Here is a tiny trained network, its code and every weight. The questions are about switching its units off for an input and a class, where a switched-off unit gives its printed mean instead of its output.

import numpy as np


def w(rows, s, z=0):
    codes = np.array(rows[::2]) - 128.0
    scale = np.full(codes.shape[1], s)
    scale[-1] = z or s
    return codes * scale


def norm(h):
    return h / np.sqrt((h * h).mean(-1, keepdims=True) + 1e-5)


def f(y):
    return np.maximum(y, 0)


def log_softmax(a):
    a = a - a.max(-1, keepdims=True)
    return a - np.log(np.exp(a).sum(-1, keepdims=True))


def net(x, mask):
    res = np.array(x, float).reshape(1, 5) / 4 @ E
    u = 0
    for l in range(2):
        y = f(norm(res) @ A[l][:, :-1].T + A[l][:, -1])
        res = res + np.where(mask[u : u + 8], y, B[l][:, -1]) @ B[l][:, :-1]
        u += 8
    return log_softmax(norm(res)[-1] @ U[:, :-1].T + U[:, -1])


A, B = {}, {}
E = w([
[253,177,150],'x0',
[131,54,126],'x1',
[128,129,129],'x2',
[138,112,182],'x3',
[128,121,127],'x4',
],0.0056)
A[0] = w([
[183,32,132,13],'0.n0',
[139,160,110,32],'0.n1',
[236,146,75,130],'0.n2',
[58,188,131,4],'0.n3',
[140,28,61,209],'0.n4',
[79,100,113,22],'0.n5',
[102,122,254,199],'0.n6',
[85,87,129,84],'0.n7',
],0.013,0.0018)
B[0] = w([
[81,159,62,190],'0.n0',
[2,118,99,151],'0.n1',
[139,75,129,255],'0.n2',
[173,86,113,181],'0.n3',
[120,235,105,221],'0.n4',
[167,108,162,178],'0.n5',
[116,235,52,199],'0.n6',
[158,99,185,182],'0.n7',
],0.0076,0.0069)
A[1] = w([
[73,144,154,218],'1.n0',
[83,100,68,203],'1.n1',
[88,67,166,70],'1.n2',
[116,255,89,83],'1.n3',
[92,173,172,22],'1.n4',
[76,145,197,236],'1.n5',
[76,116,124,170],'1.n6',
[141,67,175,253],'1.n7',
],0.0094,0.0016)
B[1] = w([
[195,133,162,163],'1.n0',
[75,133,116,196],'1.n1',
[218,44,98,141],'1.n2',
[58,94,89,253],'1.n3',
[135,110,104,145],'1.n4',
[255,151,84,153],'1.n5',
[195,176,195,160],'1.n6',
[89,117,55,142],'1.n7',
],0.0086,0.0076)
U = w([
[109,110,134,219],'0',
[56,167,166,182],'1',
[255,59,231,45],'2',
[7,156,194,2],'3',
],0.0086,0.0022)

Each question gives the input, the list of numbers given to net, and the class t.
The units are the neurons (one row each of A and B). Each row of codes is followed by its name. A weight is (code - 128) times the scale printed after its matrix; where a second scale follows, it is the last column's (A, B and U).
mask holds one flag per neuron, layer by layer. A switched-off neuron (its flag False) gives its mean, the last column of its row in B, instead of its output. The means were averaged over made-up inputs and are rounded, as every weight is.
A unit's drop is (log p(t) with every unit on - log p(t) with that unit switched off) / (log p(t) with every unit on - log p(t) with every unit switched off).
top k neurons: the k neurons with the biggest drops, biggest first
top k neurons in layer l: the k neurons of layer l with the biggest drops, biggest first
drop when u is switched off: that unit's drop, to one decimal
input [-8,4,-7,4,-1], class 2: top neuron -> [0.n7]
input [-6,4,7,4,0], class 2: top 4 neurons -> [1.n5; 0.n7; 0.n5; 1.n0]
input [-8,3,-3,-6,-4], class 2: top 3 neurons in layer 1 -> [1.n3; 1.n6; 1.n2]
input [-8,6,-5,-3,6], class 2: top 2 neurons -> [0.n6; 0.n7]
input [-7,7,0,1,-5], class 2: top 3 neurons -> [0.n7; 0.n5; 1.n5]
input [-6,-4,6,3,3], class 2: top 3 neurons in layer 0 -> [0.n4; 0.n7; 0.n2]
input [5,7,-3,0,-4], class 3: top 2 neurons -> [0.n0; 0.n4]
input [5,6,3,-2,5], class 3: top 2 neurons -> [0.n0; 0.n4]
input [-8,8,8,-4,7], class 2: top 3 neurons in layer 1 -> [1.n3; 1.n6; 1.n2]
input [-7,7,-6,5,2], class 2: top 3 neurons in layer 1 -> [1.n5; 1.n0; 1.n6]
input [-7,1,-6,-6,2], class 2: top 3 neurons in layer 1 -> [1.n3; 1.n6; 1.n0]
input [-6,2,-1,1,3], class 2: drop when 0.n5 is switched off -> 0.1
input [4,3,0,7,5], class 1: drop when 0.n6 is switched off -> 0.4
input [-6,-4,-3,0,5], class 2: top neuron in layer 0 -> [0.n2]
input [-5,1,-7,-1,-2], class 2: drop when 0.n6 is switched off -> 0.4
